Moves between nodes:
J14: q>J260, e>J495, a>none, v>J891, c>J970, f>J989
J212: q>J317, e>J895, a>J144, v>J623, c>J773, f>J481
J738: q>J170, e>J453, a>none, v>J965, c>J746, f>J378
J661: q>none, e>J865, a>J170, v>none, c>J236, f>J506
J583: q>J865, e>J773, a>J453, v>J26, c>J454, f>J229
J317: q>none, e>J506, a>J984, v>none, c>J75, f>J218
J891: q>J295, e>J264, a>J14, v>J236, c>J704, f>J170
J218: q>none, e>J236, a>J552, v>none, c>J317, f>J75
J865: q>none, e>J75, a>J96, v>none, c>J168, f>J566
J623: q>none, e>J821, a>J212, v>none, c>J847, f>J613
J182: q>J847, e>J170, a>J600, v>J75, c>J552, f>J984
J773: q>J75, e>J965, a>J698, v>J847, c>J481, f>J212
J96: q>J26, e>J182, a>J954, v>J865, c>J264, f>J834
J260: q>J236, e>J454, a>J746, v>J295, c>J895, f>J965
J453: q>J96, e>J698, a>none, v>J583, c>J195, f>J313
J821: q>none, e>J911, a>J895, v>none, c>J753, f>J295
J704: q>J821, e>J834, a>J970, v>J506, c>J170, f>J891
J552: q>J613, e>J891, a>J829, v>J218, c>J984, f>J182
J566: q>none, e>J317, a>J834, v>none, c>J865, f>J168
J911: q>none, e>J623, a>J229, v>none, c>J26, f>J51
J753: q>none, e>J26, a>J965, v>none, c>J295, f>J821
J481: q>J218, e>J260, a>J917, v>J613, c>J212, f>J773
J454: q>J168, e>J481, a>J195, v>J51, c>J229, f>J583
J170: q>J753, e>J96, a>J989, v>J661, c>J891, f>J704
J229: q>J566, e>J212, a>J313, v>J911, c>J583, f>J454
J984: q>J623, e>J704, a>J371, v>J317, c>J182, f>J552
J829: q>J481, e>J14, a>none, v>J552, c>J371, f>J600
J965: q>J661, e>J583, a>J738, v>J753, c>J260, f>J895
J506: q>none, e>J566, a>J704, v>none, c>J661, f>J236
J168: q>none, e>J218, a>J264, v>none, c>J566, f>J865
J989: q>J965, e>J954, a>none, v>J170, c>J14, f>J970
J295: q>none, e>J51, a>J260, v>none, c>J821, f>J753
J402: q>J229, e>J371, a>none, v>J834, c>J954, f>J495
J954: q>J583, e>J600, a>none, v>J96, c>J495, f>J402
J495: q>J454, e>J829, a>none, v>J264, c>J402, f>J954
J51: q>none, e>J613, a>J454, v>none, c>J911, f>J26
J236: q>none, e>J168, a>J891, v>none, c>J506, f>J661
J371: q>J212, e>J970, a>none, v>J984, c>J600, f>J829
J313: q>J834, e>J144, a>none, v>J229, c>J453, f>J195
J378: q>J704, e>J313, a>none, v>J895, c>J738, f>J746
J26: q>none, e>J847, a>J583, v>none, c>J51, f>J911
J613: q>none, e>J295, a>J481, v>none, c>J623, f>J847
J970: q>J895, e>J402, a>none, v>J704, c>J989, f>J14
J195: q>J264, e>J917, a>none, v>J454, c>J313, f>J453
J144: q>J984, e>J378, a>none, v>J212, c>J698, f>J917
J917: q>J552, e>J746, a>none, v>J481, c>J144, f>J698
J698: q>J182, e>J738, a>none, v>J773, c>J917, f>J144
J746: q>J891, e>J195, a>none, v>J260, c>J378, f>J738
J264: q>J51, e>J552, a>J495, v>J168, c>J834, f>J96
J895: q>J506, e>J229, a>J378, v>J821, c>J965, f>J260
J600: q>J773, e>J989, a>none, v>J182, c>J829, f>J371
J847: q>none, e>J753, a>J773, v>none, c>J613, f>J623
J834: q>J911, e>J984, a>J402, v>J566, c>J96, f>J264
J75: q>none, e>J661, a>J182, v>none, c>J218, f>J317

The rows follow the links: the fewer symbols apart two nodes are, the more alike their rows tend to be.

Each row is also shifted at random along 2 hidden directions that mean nothing.

Some nodes, each with a row of numbers:
J738	[-134   54  137  -90  -37  -19  -52   64  -24   50   -4   24  121   28  -55  -82   55  -17   83   49   67  -58  -26   49  134  -42]
J698	[ 117   55   69  -40  -86 -123  -32  -45   21   40    7   36   72   28  -57  -65  -28   42   72  178   67   21  -91  -59  165  -13]
J378	[  24  -20   71  -81  -22  -67  -32   91   57   44  -46   30   41   24  -32   -2   85  -20   37   60  185  -37   67    0   22   66]
J495	[-424   41   67   29   22   94  -31   11  -10   62  -71   33   31  -93  155   34   17    8   68  -28   -7   22   32  -30  -85   26]
J829	[-207  -13  -81  -38    2   65  -21 -105   80   67  -29  -10   67 -136   91   94  -42    2   44   65   13   75    3  -45  -53   71]
J821	[ 281  -65   53   -8    6  -56   12    3   19  -59   93  -28  -18  111 -129  -51   30   -7  -24  -57   41  -34   51   35   20   -6]
J834	[ -53  -33  -16   63   59  -45   26   45  -83   -6  -77   81  -93   17  136   29   45    6  -65  -64   33  -10  -33    1 -113  -14]
J453	[ 236   99  -24   10   52  -18   24   69    1  112  -21 -117 -122 -220  -18   42  -81   64  -51  163  110   23   14  -80  127  122]
J481	[ 120   14  -24   -1 -121  -19  -17 -164    6  -12  123   46   30  142  -53  -49   16   44    7  103   30   60   79  -75  119  -59]
J402	[ 147   11   63   58    0 -143  -39   38   -3   75  -89   58  -28  -63  138   -6   20   61    9   59  128   79  -21  -87  -41   28]
J506	[ -37 -118   19  -17    0   14    6   39   -3  -66  -41   17   58  107    9  -30   53  -59   -8 -143  -92  -55  -19  107 -141  -41]
J236	[-349  -71   98  -17   14  130  -29  -40  -19  -76   43   26  141   89   14  -49   58  -95   74 -202 -169  -57   35  124 -137  -98]
J260	[-185    8   97  -65  -81   77  -61  -48  -50    5   74   68  107  149  -32  -89  134  -73   85  -33    1  -94  154   75   69  -81]
J583	[   4  108   49    7   17   18  -16   53 -118   16    4  -28  -89   49  -43  -58   -6   33  -38   55  -11  -42  -11  -25  186  -42]
J746	[-146   17   44  -80    8   78  -31   -5   59  110   11  -13   99  -58  -26    7   70  -28   87   23   90   -8  140    0   74   91]
J847	[-191  -33 -178  -49  124  182   85   35   62  -19   72 -148  -83  -66 -170   97 -135  -48 -138  -34  -61  -31  -52   43    3  110]
J170	[  99   54  -43  -16   31   33  -10   26  -70   55  -94   20   76  -94   55   -2   -1  -61   61  -23  -74  -84  -68  101   -8  -33]
J773	[ 406   72  -96  -14  -92  -97   33  -87   -2    3   45  -36  -50    6 -101  -12  -74   56  -37  189   25   23  -59  -83  217   -5]

Complete each set of four: the symbols that take the first to the second take the third to the fourth, perhaps in another order.
Answer with the node's name.
[ 147   76   42   53   16  -79  -33   34  -24   98  -94    1  -49 -166   93    2  -46   58   30   82   28   46  -87  -58   41   -5]
: [ 495   23  -14   68 -143 -191  -69 -182   65   88   -2   57   60  -89  123   -9  -40  119  115  175   48  176   21 -156   43  -29]
:: [-180   13   84  -31   21  -31    0   93   10   38  -28   21  -80   -5    5   18   64   19  -33   46  166   -7   31  -48   26  109]
: J698

[  60  -91  -71   42   18  -21   51  -32   58 -103    5   25   -8   43   12   62  -65    6  -53  -60  -49   28  -64    7 -157   11]
: [ 167  -53  -64  -21  -84  -87   16  -51   25  -20   40   64  -53  146  -64   -2   -5   13  -75  100  122   37   -7  -88   50   -1]
:: [ 122   36    9   68   63   15   70   43  -44  -33   45 -145 -125   -6  -84  -23  -36   46 -113  -36  -76    1  -34   -7  104   10]
: J96

[-341  -14    6   57  101  144   25  -10  -28  -57   34  -47  -40   -8   56   28  -10  -31  -38 -199 -144    1   48   55 -139  -36]
: [ 274  -14  -59   41  -33  -71   52  -61   21  -54   14  -10    7  -13  -30  -16 -108   27  -12   -2 -140   60 -157  -18   -8  -82]
:: [ -32   -7  -48   -2    0   83  -43  -55  -21   41  -25   67  106  -58  102   14   47  -65  106  -55  -60  -22   80   70  -92  -35]
: J96

[ -41  -71 -182   -2    8  -20   39   -7   48  -26  -69   68  -60  -23   68   91  -47  -50  -56    8   48   20  -73   -6 -160   39]
: [-165  -26 -103  -54   93  172   -5  -34  -21   54  -13    3   58 -142   80   85    0 -113   62  -96  -90  -54  107  123 -136   16]
:: [-168  -46  -77 -109   64   78    7  103    7   25   -3  -24  -34   84 -107   45   76 -113  -48  -45  110 -131   85   87   -2   85]
: J454

[-135   60  -13   78    2   54  -51  -62  -91   16  -24   59   10  -24  171   -6   17   -1   21  -66  -83   29   66  -28  -55  -80]
: [ -14  -94   11   50  -48  -74    8  -52   21 -114   -1   59   33  174    1  -30  -11    2  -17  -96  -60   18 -107    9 -149  -92]
:: [-140  -25  -31   18 -121   -1  -46 -162  -23  -56  -19  155   99   86   97  -48   14   11   66  -19  -88   64  -32  -34  -42 -114]
: J506

[ -10  -40 -206  -65   39   61   69   18  102   -2   38  -53 -152   18  -83  115  -58  -39 -139   79  143  -16   26  -29   -5  155]
: [ -25  -14  -17  -34  -45   26   70  -16   14  -89   80  -65   13   96 -166  -31  -59   41  -50   -6  -88   -6  -74   20   81  -32]
:: [ 144  -36  -67    3  -38 -102   -6   -1   87   41  -65   56    9  -83   81   59  -20   15   35  116  127   82  -93  -67  -69   49]
: J182

[-108   -3   86   -8  -82   -4    3  -45  -34 -107   97   19   68  212 -157  -90  -18   43  -15   15  -97  -21 -115   13  100 -105]
: [ 190  -29  -43   -6   79   95   30  -29   37   -1  134 -133  -26  -33  -92   54   -7  -24  -28  -63  -49  -22  168   45   38   33]
:: [  24   28  -27  -60   70   28  -27  104   29  114 -113  -30   60 -240   46   70  -47  -62   52   44   12  -26  -46   43  -31   80]
: J495

[-124  103   95   11  -29   -1  -11   24 -135  -19    4    1  -60   77  -44  -94    8   14  -63   14  -14  -58  -32   -3  166  -47]
: [ 149   25   73   89    8   17   19  -76  -28  -48  124  -95  -87   46  -47   -5   -1   45  -58  -55  -49   26  122  -50   53  -41]
:: [-141   42  -94   -6  -50   -4   16  -12  -61  -19  -48   82   72   12   44    5  -80  -13    1   36 -107  -19 -196    8   -2  -85]
: J218

[  22   33  -61  -58  -66  -10    0  -45   -2    2   50   -3   32   82 -112  -56  -46    7  -31  115   -8  -43 -108  -28  155  -21]
: [ 120  -33  -82   69  -14   11   38 -151   17  -54   78  -11   22  -18   -1   39  -77    4    6  -51 -115   97   20  -27 -105  -36]
:: [ 104    6   16  -29  -11  -18  -68  -34   50  105  -38   25   68 -152  105   31   18    5  128   30   37   37   96   -9  -60   14]
: J895

[-233   -5   66  -36   38  -11  -18  103   19   37  -37    1  -80   -3   -7   26   48  -10  -43   53  172  -19   43  -37   22  122]
: [ -89   -4  -40  -21  -97   48  -19 -149   21  -36   92   46   33  136  -40  -23   14   21   15   58   11   30   73  -31   84  -49]
:: [ 202   85   -4   71   18  -87  -12   12 -140   29  -75   41  -52 -103   94  -39  -36   52  -13   36  -89    5 -109  -21   28  -64]
: J317

[  97  -76  -33  -27   82   39   31   77   41  -38   37 -101  -55   37 -147   51   15  -56  -66  -98   29  -87   71   67  -61   50]
: [ 264   17   57    5  -26  -31   21   13  -28  -50   75  -63    7   57 -141  -78    3   22   -9  -20  -59  -60  -10   47  102  -50]
:: [ -65  -40 -105  -71  121   72  -22  116   94  112  -93  -33   -8 -194   54  148  -20  -93   18    3  127  -14   49   56 -130  163]
: J989

[-131   -1 -144  -44  -24   75    3  -30  -26   -5  -64   43   51  -56   42   18 -111  -21  -25   28  -80    2 -178   35  -35  -26]
: [ 209   55 -142  -44  -26   17   34  -38   10   15   42  -55  -45  -36 -111   21 -108    7  -93  125   38  -16  -56  -47  153   57]
:: [  33  -33  -47  -16   16  -22  -22   33  -11   32  -76   70   21    4   98   16   55  -66   18  -67   35  -43   -6  106 -157    0]
: J895

[ -45    6    3  -80   37   89  -41    9   72  112   13  -77   50 -106    5   51   12  -49   37   58   91  -19  155    1   25  116]
: [  99  -19  -66  -88   85   17    7  102  116  108  -35  -65  -61 -124  -55  113    3  -54  -22   40  206  -51   95   21  -13  192]
:: [ -89   33  -57  -40   -2  -20   -6   16   38   53  -70  -16   51 -133   43   28  -96   15   44   77   15   54 -143   -2   -3   17]
: J829

[-230   12   77  -57   -4   84  -63    0   39   64  -48   61  147  -59  114  -13   54  -48  117  -28   17   -4   37   54  -77   -1]
: [ -57   14  -44  -70   26  141  -11  -24    8   28   82  -22   37    4  -71    8   61  -81   51  -33   25  -67  191   43   55   29]
:: [-137  -12   98  -73 -111 -111  -32   -8   63   -7   -6  117   91  160  -43  -74   57   39   41  101  161   42  -68  -70   39   -3]
: J984

[ 261  -35  -84  -64   39    7   12   63   16   28    8  -21  -80   11  -83   45   56  -68  -62   30  143  -80  104    6   30  114]
: [  87  101   -7   39   49   -9   50   67  -90    5    2  -53 -107  -23  -66  -16  -28   22  -72   60   11  -35   -9  -30  171    1]
:: [ 129   59    2  -60   16   16   -7   34  -45   56   18    0   40   16 -102  -55    3  -58   -6   40   29 -109  -15   66  151  -19]
: J454

[-134  -25  -29  -21   -6   32   44   -1   27  -89   78  -91   -6   90 -139  -35  -69   13  -68  -27  -76  -41  -88   11   62  -30]
: [ -20  -46   31  -78  -87 -117  -22   -2   71   -5    3   41   10   61  -67  -16   15   40   12  152  163   30  -14  -57   32   29]
:: [  76  -37   36   95   25  -72   33   33  -34  -94   -2   13  -66   58   41  -13    5   28  -62 -119  -45   30  -54   10 -117  -59]
: J495

